[ 411  207  361 -176 -473 -284  -47   62   15 -377 -623  -92  363  212
   95  298   48 -178  128  -11  437 -373    1  -66   73 -133   34   11
    1 -126  164 -234  -18 -363  323  135] : [9]
[-239  -59 -214  391   75  121 -166  146   68  -43  328 -179 -313 -214
 -369 -307  -13 -155   11  216 -397  165 -205 -275  -78  457  141   82
  -33  190 -105   96 -156   70 -580  -52] : [13]
[-109 -202   72   74 -145   74 -128  402 -301   90   -7 -100 -229  352
  495  -21  -45   13  273   -3  224 -113 -149 -219 -147  407  -12  -82
  113 -269 -296  -26 -286 -355 -113  129] : [11]
[ -50   49  -63  -77  -75 -105  363 -443  217  149  445   11  143 -470
 -569  -68 -107 -129 -141  -61 -632  -38  182 -391  -86  -66  271  -47
 -204  542  206 -106  305  438 -349   39] : [21]
[-365 -210  -72  309  -27   98 -138  305  -83  136   74 -110 -411  -58
   33 -396   18  -64   83  325 -157  137 -169 -154 -141  523  -84  -36
  -55  -31  -24  190 -374 -146 -379  -46] : [17]
[ -73  -24 -216  408    0  159   17 -166   62   71  122 -149 -300 -365
 -359 -484  -47  -24  -51  395 -387  315  106 -222 -230  485  -74  -21
 -310  104   24  172 -162    5 -467 -133] : [22]
[  18 -207  101   55  162  -29  -70   -2 -201  -73  -33 -158 -456   88
  264 -258  -10  114   25   72  115  278  313 -261 -161  385 -141  -44
 -269 -307  -52  204 -184 -315 -118 -154] : [13]
[ 116   -4 -444  273  -70  353   95  -89  -46  245  351 -169   83  -52
   57   60 -123   74  179  -96 -278  -37 -120 -272 -188  250  163  -36
  -20   21 -623 -270   47  -86 -459  113] : [21]
[ 271  178  172 -170  -38 -283  183 -443  200 -312  177  -77  164 -282
 -581   96  -60 -177 -152 -159 -309  -42  318 -418   19 -149  299   68
 -221  368  274 -128  370  277 -119   -7] : [6]
[-182 -200 -347  159  142  208  245 -252   30  411  445 -102 -251 -331
  -26 -287  -78  147  -77   81 -489  260  179 -280 -192  282   26 -113
 -289   77 -197   58   -5   75 -512 -101] : [21]
[   2 -235 -204  272  111  281  -63  101 -108   67 -266 -221 -191  140
  404 -173   64  236  136   88   52   96  150  -21 -161  220 -283  -32
 -240 -374 -369  -61 -301 -424 -116 -149] : [13]
[-234 -141  -52  -20   -8  -37  313 -290  -64  386  622   45 -267 -353
 -212 -308 -176  -25  -53   55 -508  178  189 -476 -260  357  157 -159
 -201  315   89  145   95  269 -454   43] : [21]
[-307  -50  162   51 -209 -114  160  -14  -89  164  545   90 -178 -217
 -452 -280 -187 -248   66  103 -486  -66  -35 -524 -250  403  245  -91
   15  510  242   75   29  403 -388  187] : [6]
[-159 -277  -96  -68  146   14  210 -176 -141  381  369  -62 -424 -148
  302 -253  -76  169  -65   32 -171  316  285 -321 -179  351  -16 -173
 -278 -144  -86  217  -55 -119 -336 -100] : [21]
[-200 -215 -367  234 -104  348   25  282  -60  377  122 -143  -21   99
  384    6   -3  112  197   16 -147 -131 -274  -79  -96  230   15  -81
   66 -135 -522 -206 -229 -214 -362   78] : [10]
[-153 -233  -15 -282  175 -198  147  -72  270   71 -114 -148 -106 -184
  209   50  189   83 -290  -46  -88  102  200  -14  270 -254   28  -19
 -263 -140  204   47   -9 -132 -107 -256] : [10]
[ 292   -2  355 -425  -65 -362  140 -201   75 -290 -321  -86  180   89
  130  282   72   -9  -87 -256  209 -167  379 -187  134 -346   64   -2
 -204 -101  242 -149  175 -164  276  -54] : [6]
[ 183  145  147 -245  -51 -320  223 -429  181 -173  342  -44  106 -318
 -513  103  -84 -193 -180 -171 -332   -7  254 -456   42  -93  374   22
 -176  386  283  -62  385  297 -206   21] : [10]
[ 359  208   54   28 -265  -97  160 -359  266 -245 -459 -121  370 -253
 -376   27   47  -80  -82  126 -111 -136  247  -58  -10 -213  -41   23
 -316  137  236 -215   99  -42   75  -56] : [9]
[ 281  134 -210  401   69  110 -185 -175   13 -261  114 -281 -295 -194
 -308 -258  -62  -54  -16  234 -116  373   95 -299 -140  526   74   91
 -245  -90 -203  123  -45 -192 -455 -131] : [22]
[ 215  252 -175  410 -514  215   52  -59   35   16  -66  -91  264 -170
 -401 -117 -136 -183  204  303 -229 -192 -198 -202 -257  346   77  -29
  -23  246 -149 -229  -70    4 -289  209] : [9]
[ -25  -63  446 -232 -392 -319  -43  320  -49 -150 -599  -13  135  259
  311  126  114 -150  125   61  397 -371  -75    8   76  -81  -89  -58
   43 -140  311  -80 -236 -352  324   97] : [22]
[-254 -184 -217  199  109   89 -211  354   75   13  121 -233 -298    0
  141  -79  104  -48  -11  107  -94  102 -280 -103  125  285  116   65
   41 -148 -219   51 -243 -209 -445 -102] : [11]
[ 252  146   93   12 -299  -16  103 -125 -193  -47  339  -19  144   75
 -187  127 -232 -151  237 -179 -124 -225   15 -521 -254  259  299  -47
   69  242 -208 -235  191   93 -181  291] : [10]
[  50   12  270 -167  -33 -311  164 -290  282 -281 -354  -58  169 -267
 -396  -57  120 -107 -185   27 -194  -97  352  -95   80 -333  -51   41
 -340  238  527  -66   92   98  127 -151] : [17]
[  77  -79   -6 -225 -171  -65   62  168  148  -13 -343 -142  355  185
  384  421  144   16   46 -234  163 -383 -110   47  230 -380   89    1
   49 -160 -148 -364  -11 -279  106   39] : [10]
[ 353   77    3  -27 -225  -46    5  -47  226 -239 -778 -222  352   41
  192  211  183   39  -22   69  274 -195  103  176  155 -300 -155   34
 -220 -284   10 -260  -96 -453  217 -113] : [9]
[-336 -166  143  169  -62  -64 -150  308 -217   39  320  -42 -477   29
  -53 -339  -84 -174  126  192 -119   96 -148 -385 -185  621   93  -39
   55   85   54  233 -251  -22 -370   75] : [13]
[ 118 -154 -451  114  112  286   48  -36   -6  253   86 -251  -32   27
  488  130   23  232   57 -125  -14   94   -5  -77  -11  102   19  -43
 -128 -353 -622 -174  -56 -397 -325  -75] : [21]
[  77   16  317 -253  -13 -468 -119   17  238 -413 -403 -164  -97  -98
  -61   47  199 -182 -243   93  216   64  118  -46  309 -130   67   87
 -184 -121  486  148  -40 -248   69 -203] : [22]
[ 262  208   20  103 -257   -2   22 -102  -62 -184  323  -81  192    8
 -380  148 -184 -215  190 -159 -205 -230  -73 -482 -163  203  355   43
   90  311 -204 -273  211  148 -261  248] : [6]
[-220 -252 -184   33  -19  114  -62  383   85  155 -193 -188  -20  145
  473  118  160   74   49  -11   55 -145 -235   73  159  -33  -17  -10
   40 -264 -261 -152 -259 -330 -163  -52] : [6]
[ 180 -125   -1 -125  -35    5    6  100  118 -148 -592 -209  265  229
  449  307  191  139   45 -181  256 -263  109  116  170 -377 -131   29
 -133 -341 -175 -326  -95 -428  219 -100] : [11]
[ 156  -88  331 -230 -174 -174  174  -99   27 -171 -638  -39  313  157
  181  134  104   62   77 -133  158 -349  359  -11  -32 -384 -226  -49
 -240  -70  213 -269  -35 -208  429  -20] : [13]
[ -48 -149  162 -146 -129 -235   33   41   94   46 -485 -121 -276 -116
  346 -209  156   39 -206  372  262  215  191   61  112  139 -200 -113
 -311 -376  385  286 -289 -430   24 -228] : [9]

[ 111  169   28  220  320   62 -166  -82  577  186 -357  -18   49 -349
   26   87 -339  154 -468  -64 -345   35  -98  -59  407 -151  -12 -123
  -16  286  196   39   -8  -42  -31 -187] : <29>
[ 166    5  -48  138 -138   77 -219  -19  260  258 -178  -35  153 -330
  -59  -35 -104 -146  -92 -245  -96   58 -121   92  255   42 -120  -77
 -158   94   11   70  -59 -110 -162  -71] : <19>
[ -63   74  -85   18  393   78   24   91   49 -140   72   40   11   47
  128   16  -54  -40   18  -47 -105    4  -37 -147 -138  -93  100  -46
  -79  -36  181   -2  -55 -177   68   92] : <8>
[  59  296   55 -101  218   64   46  -58  131 -115  -10   85 -129   64
  120  -19   -2   36 -113  -97 -143 -173   21 -241   43  -26  190  -89
   34  -61   71  -87  -50  -23  -45   21] : <23>
[  58 -159  -26  264   87  147 -241  147  277  181  -84   19  155 -399
  -19  231 -246 -140 -152  -59 -251  134 -119  124  223  -14 -228  -89
 -251  122  168  116 -179 -214 -160 -102] : <18>
[ 126  118   84 -132 -140 -122  125   71 -122 -150   71   94 -121  107
   73  -91   47   -7  158   -2   38 -246  209  -12  -58   76   58   52
   52 -224 -223  -99  -72  147  -40  236] : <23>
[ -95  123  285   74  135 -310  153  -23  414   98 -239 -188  186  -75
   32  -15 -406  594 -256   47  -29  -82 -253   32  365   81   24  114
   41  245 -114  -98   65  231  377 -316] : <24>
[  66  227  -13 -107  243   95   68  -56  -26 -234   57   88  -87  128
  117 -115   69  -74   55 -124  -38 -107  -19 -267  -78   51  179  -61
   44 -108   37  -16  -60 -126  -36   95] : <19>
[-258  157  136   63  216 -175   63   37  188  104  -27 -154  251   93
  201   26 -263  283  -35 -242   80   -7 -350  -78   19  101   67  130
 -166  151  160  -80   78 -109  339 -360] : <8>
[  45  -49  114  -30   29  -41  120  175 -224 -303  188  134  -63   94
  111   61  -36  -65  224  101    6 -133  109  -26 -117  170  -56   75
  -12 -212 -132    6 -195  -31  -38  173] : <20>
[ -43  205  107  150  296  -17  -58  -79  262   22 -169  -41  147  -58
  176   17 -281  121 -173 -230  -72   31 -272 -162  161  113   23   39
  -50  200  189   48   15 -198  106 -319] : <7>
[ 173  -83   12  -83 -367   58  -64   73  163  206   16  -40   50 -285
 -214  -17   77  -46    7  -37  -89  -90  -32  162  256   31  -64 -150
 -159 -105 -236  -70 -158  141 -166  119] : <29>
[-159  135  232  166  117 -345   86   -2  148   44 -171 -156  289   79
  232  -63 -410  344   -2 -214  174   -9 -296    3   95  243  -51  282
  -29  214    2   -1  122  -37  381 -382] : <20>
[   7   85   39  -92  112    9  104   86 -149 -240  164   92  -49  146
  128  -37   33  -78  182  -45   22 -126   38 -135 -155  100   70   21
  -20 -184  -21  -28 -105  -84   -4  134] : <20>
[ 166   14  -45   35 -441 -120 -137   16  145  346 -154  -86  169 -223
  -73 -183  -20 -117   72 -298   92  -58    9  222  157   47 -105   26
 -141  -19 -175  -30   43   82  -85   61] : <19>
[ 219 -221    2  227 -209   54 -200  106  129  136 -117   16  157 -407
 -103   71 -172 -177    6  -43 -111   95  -54  225  270  139 -293  -21
 -153   46 -125  153 -190  -91 -210   22] : <7>
[   0   60   50  121  -68  132 -238   66  293  296  -45   16  114 -280
   52  202 -148 -135 -178 -264 -190   -8 -143   23  212   16 -101 -108
 -289   63  224  -11 -113 -185 -193 -233] : <20>
[ 183  -57   86  379  502   29  -77   42  172 -288 -249  135   11 -240
  142  155 -449   32 -195  182 -278  123    4  -50  217   95 -206   68
  114  205   76  253 -171 -201  -43  -41] : <7>
[ 165  122  -40  224  243  146 -225  -99  447  161 -304    2   79 -359
    9   39 -243  -32 -334 -165 -284   91 -144  -66  345  -59  -47 -131
  -56  238  178  108  -47 -171 -130 -156] : <23>
[ 232 -105   -8   -2  116   11  130   93 -247 -440   83  140  -94   23
    3 -107   14 -114  254  200   -9  -48  148  -34  -75  155  -51   40
  139 -189 -276  115 -204  -17  -69  372] : <19>
[  40   94  202   32  200 -104  144   -3   17 -258  -30   20   12   58
  110    9 -196  226    5   67  -26  -84 -127 -116  117  217   17   94
   85   25 -137   16 -109    5  132  -89] : <23>
[  42 -109  -23 -153 -151  143   40  144 -200 -128  295   48   25   -1
  -62  -23  197 -218  298  -56   46  -60  -72  -19 -103  155   -8  -90
 -172 -264 -133  -13 -218 -103 -128  187] : <20>
[ -86   27  -15 -141  362  170  140  159 -174 -363  328  121 -112  177
  105  109  111  -70  164   86 -106  -83  -26 -229 -233    7  152  -94
  -94 -231   81  -50 -217 -169    1  179] : <8>
[-190  351  104 -381  -52  -29  180 -143  309  208   84 -238  123  140
  -78 -225  165  356  -82 -299   96 -194 -415 -228  144    9  391 -161
 -124  -21  -34 -302  102  154  262 -227] : <24>
[ -44   54   60  306  364  -60 -119   63  316   69 -220   -7  158 -180
  192  137 -431   96 -222  -94 -171   83 -113   -6  147  -16 -121   79
  -84  240  254   94    0 -184  100 -227] : <18>
[  45  190  141  154   39   78 -205  -60  407  256 -199   -5   90 -276
   80  179 -249   39 -321 -254 -227  -25 -212  -55  360   63  -51  -80
 -173  182  186   -4  -76 -134 -130 -365] : <19>
[ -57   98   98  259  207    7 -190   74  365  208 -169   17  124 -233
  179  242 -375   30 -281 -176 -228   23 -110    0  203  -28 -119    6
 -191  194  312   29  -43 -188  -29 -302] : <18>
[ 147  -82  -15   -9 -178  -23    7   91 -115  -72   55   32   56  -70
  -28 -113   29 -151  223  -61   68  -47   35   82  -10  144  -87   29
  -52 -144 -205   41 -115  -16  -82  196] : <7>
[ 101  169   95   53  281    0   46   -7   48 -243  -59  119  -95   25
  159   21 -150   31  -60   15 -129  -99   51 -167   47   70   44   21
   91  -16   17   30  -97  -70  -24   31] : <19>
[  77  355 -142 -100  274  111  -26 -179  236   16 -128  -20  -14   31
   64 -262   77  -47 -109 -305  -64  -55  -91 -279   12 -122  275 -137
   35   32  144  -46  104 -112   10   47] : <23>
[  -9  -20   -8   72  452    4  109  188 -101 -375  109  146  -91   93
  178  103 -141  -14   82  187 -136  -40  147 -106 -186  -43   10   45
   30 -105   75   42 -143 -116   57  224] : <8>
[  55   -6   40  -40  186  -16  151  103 -220 -383  148  103  -46  140
  108  -62  -11  -56  237   79   37  -73   49 -113 -156  153   17   64
   61 -170 -115   48 -142  -81   30  203] : <20>
[ -48  -32  -18 -143   -6    6  104  230 -202 -152  291   87  -67  129
   71   63  122 -107  249   29   -1 -153  127   -6 -233  -11   57  -13
 -149 -291  -52 -111 -154   -9  -20  264] : <8>
[ 125   79  -97   61 -203   72 -219  -38  251  338 -144  -58  161 -265
  -44 -112  -14 -197  -50 -370  -33   19 -107   65  170   -5  -44  -92
 -192   46   56   13   16 -108 -153  -47] : <7>
[  83   36  -90  151  396  124  -69  -14  136 -147 -103   38   74 -116
   74  -59 -150  -98  -50  -77 -124  114 -113 -141   35    7   -7  -46
    3   95  144  146  -63 -251  -12   26] : <20>
[ -72  168  -72  127  427   40  -66  -53  262   30 -139  -67  171  -43
  144  -89 -196   28 -118 -247  -61  100 -240 -177   17  -41   81  -16
  -66  182  273   59   75 -252  146 -159] : <18>
[ 169  -31  -38 -191 -266  212  -29   29  -22   14  172   20  -18 -145
 -179  -57  257 -194  143  -95  -51  -84  -97  -17  111  110   39 -207
 -152 -215 -203  -44 -221  -14 -234  166] : <23>

[ 170  138 -107 -158  -74  146  -37  -78   95   70  161  -88   50   13
 -208   46  -87  266  -91  -12  -33 -153   60 -107  197 -142  -16  320
   49   99 -152  189   37   62 -206  335] : <52>
[ -50  -51 -137   68 -103   49 -187   33  117  -35  236  303 -186 -128
   37   98 -319   13  121 -148 -145  237 -274  -93   44  216  118   94
  187  -21   49  159   75 -252  -45    9] : <38>
[-127  -61  -90   83 -132  -35  -89   30   81 -145  140  239  -56 -121
   88  108 -285  -77  102 -171  -62  292 -152   35  -84  174   67    4
   29  -36   69   85   41 -226   11   -6] : <41>
[ 247 -169   82  348  -43  266  -55  126 -228  -27   68  -33 -105  106
 -246   27 -243 -130  101  -18 -108 -235 -164   63   24  322  376   89
 -102  -88 -290   -1 -167   56   69  162] : <50>
[ -68  172  -57  -13 -147   77  -57  153  124   29  -47  414  125 -334
  137  204 -255  -89  -38  -55  319  352   -9  -77   72 -256 -104   61
  193  199  140  134 -118 -168   73  213] : <38>
[-124  186  -28  -66    9  116   92   46  128   41  -51  146  126 -219
   68   99 -110  -40  -85  -10  253  168  130 -130  -38 -179 -122  155
   90  113   16   38   51 -131  103  129] : <44>
[-121  117 -220 -344 -358 -109   -5  -90  160  124   77  167   96 -504
 -182  166  268  213 -122 -122   38  398   87 -191  364 -347 -204  103
  -76   11  153  398   57  -24 -343  134] : <38>
[ 165 -333  281  507   89  355   22  256 -249   88    9 -190 -212  161
 -321 -204  -62 -219  232   96  -98 -283 -132 -101 -108  590  419   40
  -21 -335 -294 -111   43   48  139   12] : <53>
[ 227  130  -68 -129  123  268  -36  -70  142   55  218 -197  -17  230
 -170 -125 -285  277  -34  116  -70 -289   22 -204  -15  134   74  416
  261   43 -175    7  237    5 -139  301] : <50>
[ 122   89   27  -50  307  323    5   -9  221   68  224 -252  -90  351
  -71 -276 -354  220   55  192  -55 -295   31 -313 -240  352   68  427
  429  -59 -138 -151  451 -110  -18  188] : <44>
[-370  158 -122 -170 -219 -143   91   31  206   57  -23  334  144 -493
   99  287  190   19 -115 -221  220  511  174 -103  143 -460 -332   13
 -122   93  172  253   -6 -195  -23   89] : <53>
[ -37  282 -218 -125 -243   15  -60  -53   54  -54  -40  428  186 -446
  106  403 -234  -55 -174 -205  246  286  -18  101  255 -474 -102  115
  -50  366    2  294 -329 -109   32  203] : <52>
[ -78 -125   53   78 -127  -67   38   93   65 -140  107  -60   82   99
  -42  -12  -87   29   91  -87  -30  140   99   58 -171  117  -23   -2
 -121 -147   25  -18  111  -55  -76  194] : <41>
[-227  251 -117 -127 -176  -36   98   58  131   42  -81  357  216 -432
  110  360   36  -26 -184 -172  316  367  189  -39  146 -544 -266   66
 -126  233   78  187 -168 -134   70  223] : <48>
[ 131  -41  147   64  228  234  -12  133  214    6  223 -281  -29  494
  -64 -317 -347  222  144  181  -27 -250   85 -217 -322  364   29  308
  378 -136  -74 -197  426  -65  -55  330] : <41>
[-297   66 -188 -304 -297 -196  134 -149  142   48   64   33  106 -451
 -158  179  416  163 -126 -205  -31  382  199 -118  220 -308 -247   52
 -317  -88   91  318  120  -52 -258   13] : <44>
[-283  133 -171 -136 -123  -50   31  -42  181   36   71  290    8 -389
   75  227   30   25  -73 -196   60  372   23 -132  105 -213 -165   95
  -33   65   82  215   62 -231   -6   -9] : <44>
[ 289 -380  333  576   56  411  -37  325 -304   95  -12 -188 -208  196
 -367 -258 -140 -249  278  161  -61 -324 -185  -89  -93  662  503   22
   59 -346 -290 -118   -8  102  117   78] : <41>
[-130  242 -144 -196 -251   -6    5   18  122    6 -123  390  228 -555
  104  221 -115  -99 -120  -64  375  480   59  -59  139 -368 -169   42
   93  214  199  228 -114 -131   -9  109] : <38>
[  75   21  106   14  283  267   17   77  234   60  217 -263  -68  409
  -53 -291 -295  220   99  173  -33 -253   83 -287 -286  330    9  363
  391 -110 -102 -176  458 -105  -18  245] : <53>
[-115  161  117  144   70  216   21  286  136  127 -118  346   99 -205
  176  104 -231 -147   -2   28  442  209   71 -181  -62 -208 -130  111
  302  171   61   -5  -38 -199  258  227] : <41>
[ 276    5 -126  -82   36  194  -63 -189   11 -165  241 -277  -34  265
 -191 -167 -439  146   35   78 -237 -269 -108   -1 -139  442  285  309
  113  -56 -192  -43  208   18 -160  117] : <50>
[-149  -15 -127   39 -118  -14 -102   13  114  -91  141  299  -82 -206
   97  131 -264  -62   78 -171  -44  324 -176  -26  -24  124   42   41
   89    0   80  137   52 -257    9  -37] : <41>
[-193  135 -182 -148 -201  -60   24  -17  142   93  108  268   31 -349
  -48  324  150  147 -131 -236   20  277   77 -110  271 -396 -192  120
 -167  104   15  289  -61 -125 -100  184] : <48>
[ 367   60   66  -11  117  253   13  -10   39 -148  144 -394  162  519
 -155 -220 -478  189   11  193    7 -427  133   36 -264  242  147  340
  156   25 -218 -196  161  129  -92  460] : <50>
[ 285  111  -67 -147   52  223  -13 -114   76  -53  175 -288   77  259
 -198 -147 -323  238  -39  130  -62 -303   58  -75  -64  162  116  371
  161   33 -179  -22  185   83 -174  313] : <50>
[-100 -158    5  250  -18   39 -122  142   85  -87  221  210 -183   80
   72   62 -315  -47  186 -165 -153  153 -197  -21 -131  302  119   32
   92 -105   -8   16   89 -254   69   54] : <41>
[ 289 -165   23   81  -23  167 -111    8   -8 -155  229 -254  -56  347
 -198 -261 -434   86  180  123 -209 -181 -131   -9 -205  572  308  171
  178 -195  -88  -94  233   27 -175  181] : <38>
[  82 -131  -56   69 -121   27 -114   -2   27 -185  198    3  -51   97
  -56  -61 -370    1  146  -45 -166   92 -162   50 -139  383  196   62
   69 -123    7   14  123  -97 -112   76] : <38>
[ 148 -167   42  126   87  182 -102   32   75  -74  271 -193 -166  332
 -136 -255 -366  106  204   71 -235 -163 -149 -117 -222  577  242  207
  244 -219  -99  -86  328  -86 -102   98] : <41>
[ 102 -106  -74  187  -34  152  -89  -13  -88 -111  177   53 -154   47
 -106   61 -336  -75   94  -96 -214  -64 -228   42  -41  366  311  113
  -38  -69 -180   28  -23 -103   35   14] : <48>
[ -60   11 -182 -254 -362 -128  -13  -97   88    3  107   57   87 -346
 -202  102  168  164  -50 -120  -57  327   53  -72  236 -145  -89   51
 -149  -73  116  311   65    8 -342  117] : <38>
[ 173   84   91   23  -14  195   -3  154   65  -50  -28  -11  192   90
   -4 -100 -381  -21   29  164  271    3   93  -49 -169   57   30  152
  256   66   26  -94   55    5   12  343] : <38>
[-330  123 -184 -276 -286 -188  134  -98  158   49   23  156  139 -496
  -68  261  360  115 -153 -230   64  433  210  -99  219 -419 -293   36
 -296    2  110  305   43  -94 -173   52] : <44>
[-127  292 -136  -92 -207   -3   46   55   70  -34 -126  438  269 -446
  156  415 -148 -105 -196 -172  384  354  125   77  148 -565 -197   54
 -101  344   57  186 -317 -116  123  263] : <50>

[  96  -84  -76    5   58 -158  -80  -45   -4  -17  -18 -131   34  -29
  -61   47 -159 -141 -128   46  -92   24  -97   86   34  176   13   29
   49   66  -26  132   30   -6    3  -27] : <57>
[  -3   66  -39  -49  123  -12  152  -27  -53  133   37  -80   20   72
   42  -31  -68   19   20  -38   74  -22  -80  100   34 -109  -40   17
  -45  -25   39  -28 -145   -4   15   23] : <58>
[  40 -203 -121  -55   17  -71  -17   20   44 -162   45  -21   -5   16
  -43  114  -94 -175   71    3  -55  -34  -34  -95   97  127   20   64
  -49   -5  108   83  -75    3 -227   33] : <74>
[  20  -38   31  134 -169   28 -128  119  -67 -152  -70   79   52  -16
  -46   84  -50   50  -50  -24 -138  -90   71 -209  -10  209   44  -35
  -16   17   11  -50   30   53  159  -97] : <71>
[ 110  -74   -7   50  -54 -115 -131   74  -61   -4  -81   56   69   42
   34   -1 -104 -152  -36   -2  -88  -21   66 -196  -37  142  -24   -6
   -3   61    0   59  -14  -62 -143  -71] : <58>
[ -43   86   12 -100  122  -27  228   26   13   33   51   -6   72  -19
   67  -61  -15  -10   66  -36  106   53  -85   85  -42  -99   39  -61
  -32   55   -2  -16 -115  -10  -85   17] : <74>
[  55  -18  -28   78   40   54  -64   38  -45    3   29  172   44   34
   15  -49 -195 -112  -51   -6  -41 -126  -32 -147   30  122  -86  -20
   44    8 -126  -91 -152  -18   98  -55] : <72>
[-29  34  51 -12 -25 -20 109  70  -7 -54 -26 -11  72 -32   1  16  22  76
  55 -47  21  53 -17  -2 -69   1 112 -59 -52  41  66 -21   2  42 -27 -15] : <73>
[ -33   -9  -19   62   -7  144  -30   11  -12  -51   75   99   13   12
  -54   23 -130   13  -15   15  -61 -100  -62  -54   85  102   -8    8
   28  -25  -70 -117 -101   83  256  -40] : <61>
[ -77  -18  -67  -78   87  109  143   19   12  -31  130   72   -7   71
   41    7  -57  -42  122  -19   48 -106  -51  -63  111  -63  -46   33
  -58  -51   34  -88 -222   22  -15   34] : <66>
[ -65  166   17 -147  202   -8  318  -23  -18  200   80  -70   58   60
  106 -125    1   37   95  -42  187   58 -107  173  -32 -260   -5  -27
  -66   14   24  -45 -188  -23  -82   48] : <74>
[  72 -151    0  -37    4  -90  -41   34   70  -96   13   55   72  -23
  -64   -3 -101 -174   72   21   -9   94  -42  -95  -50  119  103    3
  -17   62   33   55  -10    5 -295   10] : <61>
[ -74  165   18    7   -2   65  -10  -20 -109  183   23  -89   19  105
   69  -27  -20   77  -82   60  -82  -80   11   37   85  -48  -75   40
   19   12  -51  -31  -51   22  370  -93] : <66>
[-123   83   21  -63   62  112  170   -1   38  -27  104    4   35  -25
   -8   -5   -7   84   63    9   34    7 -105  102   37  -52   79  -28
   -8   15  -17  -86  -79   91  179    3] : <72>
[ -20   40   20  107  -90  164  -61  101 -126   48   -4  188   18  142
   69  -14  -64   51   41  -47  -52 -199  107 -289   52   13 -105   10
  -50  -69   -3 -178 -170   10  178  -75] : <73>
[-150   65  -10   64 -146  132  -84   33  -27 -174   38  -57    2  -64
  -37  163   15  128 -116   82 -240 -106   -3   12  151  200   49   -7
   71   50  -63  -14   92  137  588 -132] : <66>
[ -49   77   94  -69    5  -49  103   88   42  -54    5   74  126  -76
   65  -71   25  -50   47   17   13  103  -12  -37 -116   17  113 -107
   14  149  -60   19   12   -7  -82  -56] : <57>
[  13   19  -34 -104  161  -78  210    5   17   35   49  -27   58   -6
   47  -53  -69  -80   61  -43  116   49 -107   89  -29  -78   16  -33
  -39   38   20   17 -140  -32 -197   45] : <74>
[ -58   98   -7   21   21  121   71   36  -83   75   45   68   17   85
   72  -21  -53   58   17  -29   -3 -128    3  -67   67  -50  -78   -3
  -23  -33  -25 -122 -163   18  212  -44] : <58>
[  14  -89  -42 -109   78 -126  137   33   81 -141   32  -39   63  -79
  -10   38  -38 -126   73  -16   37   95  -89   44  -29   53  107  -38
  -32   81   60   96  -32   -4 -277   37] : <74>
[  37    1    7 -156  134 -198  158   -5   41   74    8 -117   90   -6
   46  -73  -17 -136   63    9   95  165  -77  104  -90  -78   80  -15
  -42  103   59  133  -31  -58 -352   35] : <66>
[  15 -134 -138   13   49   91  -38   15  -23  -73  101  114  -38  100
    1   58 -173 -146   40   -7  -51 -208  -24 -182  177   93 -131   79
  -26  -82    6  -69 -234   -1   10   10] : <66>
[  51  -34   43  252 -286   97 -346  155 -164  -88 -117  181   37   81
  -11   79  -93   30 -123    6 -264 -227  198 -427   39  295  -75    4
   13  -11  -50  -99   20   26  340 -188] : <71>
[  69   64   64   55  -54 -164  -57   56  -57   10 -122  -69  113  -76
   16   -4  -44  -16 -136    7  -93   91    2   25 -117  142   78  -88
   50  147  -56   97  128  -18   62 -107] : <58>
[-71  -1  18 -21 -34  76 119  69  -7 -72  28  23  27  27  -7  48  29  98
 125 -54  26 -25  -1 -66  11 -37  78  -8 -93 -35 116 -83 -76  69  -6  12] : <73>
[ -53   73   61  -54   18   21  195   56  -28   45   13  -36   57   47
   12  -33   50  128  123  -65  112   35  -16    5  -60 -138   84  -18
 -121  -26  127  -75  -91   42  -85   27] : <71>
[  65  -17  125  -64  -33 -144  -54   65   18   99  -57   53  136   45
   46 -130   -5 -156   90   46   14  178   63 -151 -171   -8  107  -20
  -28  130   22   77   46  -58 -365  -46] : <61>
[  71 -143  -41   10 -104 -133 -193   51  -15  -94  -54  -33   41   24
  -11   85  -63 -181  -35   62 -173   -2   70 -179   33  208   19   47
    2   77   46  144   66  -26 -120  -73] : <74>
[  53    2  -83  140   37  132 -126   24 -117   49   45  196   -4  100
   38  -29 -253  -99 -118   -5  -94 -276  -10 -198  131  144 -216   20
   60  -52 -170 -148 -234  -24  307  -85] : <57>
[ -24  -87  -34  -86   71   48   82  -23   51    7  104    3    6   73
  -46   -2  -66  -60  147    9   60   17  -76  -10   59  -56   47   70
  -71  -45   94  -38 -131   50 -157   65] : <61>
[  20  -60  -60  -54  105  -37  120   44   41 -113   61   85   53  -47
   19   -5 -114 -139   43  -33   43  -21  -89  -35    5   64    6  -48
   -6   44  -29   -3 -144  -21 -157   19] : <66>
[  -8  -42   30  127 -147  166 -224   88  -59  -47   18  236   30   86
   -2    5 -114  -56   -3   46 -162 -160   98 -333   69  175  -56   24
   30   -8  -87 -131  -75   38  224 -118] : <61>
[-23  19  51  34 -79  11  39  85 -34 -74 -35   7  61 -12 -22  38  10  93
  30 -42 -21  -2  17 -73 -45  50  90 -41 -56  16  65 -44   3  54  45 -37] : <71>
[-43 -21  75 -35 -61   8  -3  56  57 -86  21  51  84 -40 -33  -4   5 -26
  76  42 -40  98  -9 -64 -53  68 147 -32  -6  84   8   3  47  59 -46 -39] : <61>
[ -65   29   10  -85   70   47  145   45   30  -18   84   84   53   19
   56  -49  -24  -49  110   -7   58   -8  -40  -50    3  -56   21  -25
  -34   29   -5  -56 -139    5  -74    7] : <57>
